Here is a tiny trained network, its code and every weight. The questions are about switching its units off for an input and a target symbol, where a switched-off unit gives its printed mean instead of its output.

import numpy as np


def w(rows, s, z=0):
    codes = np.array(rows[::2]) - 128.0
    scale = np.full(codes.shape[1], s)
    scale[-1] = z or s
    return codes * scale


def norm(h):
    return h / np.sqrt((h * h).mean(-1, keepdims=True) + 1e-5)


def f(y):
    return np.maximum(y, 0)


def softmax(a):
    e = np.exp(a - a.max(-1, keepdims=True))
    return e / e.sum(-1, keepdims=True)


def log_softmax(a):
    a = a - a.max(-1, keepdims=True)
    return a - np.log(np.exp(a).sum(-1, keepdims=True))


def net(x, mask):
    ids = ['ΔΞΣΨβεζητ'.index(c) for c in x.split()]
    T = len(ids)
    res = E[ids] + P[:T]
    r = norm(res)
    for j in range(3):
        rows = slice(2 * j, 2 * j + 2)
        q, k, v = (r @ M[0][rows].T for M in (Q, K, V))
        z = softmax(np.where(np.tri(T) > 0, q @ k.T / 2**0.5, -1e9)) @ v
        o = O[0][rows]
        res = res + np.where(mask[j], z, o[:, -1]) @ o[:, :-1]
    y = f(norm(res) @ A[0][:, :-1].T + A[0][:, -1])
    res = res + np.where(mask[3:15], y, B[0][:, -1]) @ B[0][:, :-1]
    return log_softmax(norm(res)[-1] @ U[:, :-1].T + U[:, -1])


Q, K, V, O, A, B = {}, {}, {}, {}, {}, {}
E = w([
[158,123,87,190,24],'Δ',
[212,114,150,171,174],'Ξ',
[174,126,84,254,71],'Σ',
[202,70,113,133,100],'Ψ',
[246,107,227,65,57],'β',
[100,113,122,35,209],'ε',
[151,85,171,49,253],'ζ',
[63,233,209,114,80],'η',
[244,145,138,213,210],'τ',
],0.0081)
P = w([
[91,96,120,98,48],'0',
[77,102,174,154,142],'1',
[205,203,78,159,164],'2',
[119,134,68,54,28],'3',
[90,102,210,134,127],'4',
[250,171,103,159,127],'5',
],0.013)
Q[0] = w([
[113,131,208,161,104],'h1',
[190,157,171,112,128],'h1',
[175,180,57,91,141],'h2',
[91,190,99,96,68],'h2',
[158,116,200,247,174],'h3',
[186,132,119,166,173],'h3',
],0.012)
K[0] = w([
[133,142,2,94,235],'h1',
[142,174,180,25,133],'h1',
[176,11,68,156,162],'h2',
[105,67,157,203,202],'h2',
[211,199,50,40,57],'h3',
[168,91,66,167,72],'h3',
],0.0081)
V[0] = w([
[85,168,166,74,111],'h1',
[110,228,81,48,142],'h1',
[103,246,156,145,150],'h2',
[186,254,160,91,83],'h2',
[170,160,105,216,60],'h3',
[30,134,143,116,136],'h3',
],0.009)
O[0] = w([
[100,168,85,111,155,155],'h1',
[104,73,62,102,174,43],'h1',
[147,173,127,118,58,1],'h2',
[21,156,147,134,62,171],'h2',
[75,183,105,249,189,194],'h3',
[59,82,70,103,96,55],'h3',
],0.011,0.0052)
A[0] = w([
[83,81,150,73,78,55],'n1',
[103,158,49,106,154,230],'n2',
[133,118,203,173,147,106],'n3',
[169,113,117,113,54,107],'n4',
[158,140,124,100,116,182],'n5',
[124,184,47,140,183,42],'n6',
[180,87,135,156,198,250],'n7',
[50,9,97,97,141,35],'n8',
[103,116,122,175,81,144],'n9',
[138,142,111,92,125,142],'n10',
[111,160,144,157,138,86],'n11',
[129,64,126,145,113,236],'n12',
],0.015,0.0025)
B[0] = w([
[89,147,127,150,132,199],'n1',
[184,80,146,133,101,147],'n2',
[155,84,117,96,112,255],'n3',
[111,131,157,126,147,170],'n4',
[112,139,126,157,121,158],'n5',
[111,116,108,151,253,171],'n6',
[109,178,127,119,129,240],'n7',
[134,104,81,163,119,170],'n8',
[122,130,155,89,165,172],'n9',
[152,117,153,155,156,145],'n10',
[156,97,131,105,128,185],'n11',
[127,158,116,99,138,171],'n12',
],0.017,0.0091)
U = w([
[136,175,78,169,230,144],'Δ',
[206,229,44,22,165,147],'Ξ',
[217,138,120,200,63,160],'Σ',
[218,134,120,78,106,81],'Ψ',
[208,2,112,58,71,176],'β',
[109,97,17,162,92,254],'ε',
[110,68,115,85,208,11],'ζ',
[38,206,146,81,122,130],'η',
[161,80,107,73,143,115],'τ',
],0.0078,0.0033)

Each question gives the input, a string of symbols that net reads in full, and the target symbol t.
The units are the heads (2 rows each of Q, K, V and O) and the neurons (one row each of A and B). Each row of codes is followed by its name. A weight is (code - 128) times the scale printed after its matrix; where a second scale follows, it is the last column's (O, A, B and U).
mask holds one flag per unit, heads first, then neurons. A switched-off unit (its flag False) gives its mean, the last column of its rows in O or B, instead of its output. The means were averaged over made-up inputs and are rounded, as every weight is.
A unit's drop is (log p(t) with every unit on - log p(t) with that unit switched off) / (log p(t) with every unit on - log p(t) with every unit switched off).
The circuit of an input: a set's keep is (log p(t) with only the set's units on - log p(t) with every unit switched off) / (log p(t) with every unit on - log p(t) with every unit switched off). Starting from the 12 units with the biggest drops (on a tie, the unit counted first), units are removed one at a time, each time the one whose removal leaves the highest keep (on an exact tie, the one counted first), for as long as the keep stays at least 0.8.
units of the circuit, in order: the units of the circuit, biggest drop first
top k neurons: the k neurons with the biggest drops, biggest first
drop of u: that unit's drop, to one decimal
input η β ζ Δ, target η: units of the circuit, in order : n4
input β Σ Ψ η, target Δ: units of the circuit, in order : n6, h3
input Ψ Ψ ε β Ψ, target ε: units of the circuit, in order : h1, n8
input β Ψ ε Ξ Δ, target ε: units of the circuit, in order : h1, n8
input η Σ Δ ε, target Δ: top 2 neurons : n6, n3
input β β β, target Σ: units of the circuit, in order : h2, n7, n6
input Ψ Ψ Δ β β, target β: top 3 neurons : n3, n7, n6
input Ξ Δ Ξ β Ψ, target β: top 3 neurons : n3, n6, n7
input β τ β β β, target β: top 2 neurons : n3, n7
input ε β β Ψ Ψ, target β: top 3 neurons : n3, n6, n1
input ε β β ε β, target ε: top 2 neurons : n8, n1
input β β ε τ, target η: top 2 neurons : n3, n4
input β τ β Ψ, target Σ: drop of n6 : 0.2
input τ ε ε ε τ, target ε: drop of h3 : 0.5
input β β β β ε, target ε: top neuron : n8
input Σ Σ Δ Ψ, target Δ: drop of h3 : 0.6
input η Ψ Ψ η ε β, target Δ: drop of n7 : 0.0
input Ξ β Ξ Ξ, target η: top 2 neurons : n3, n4
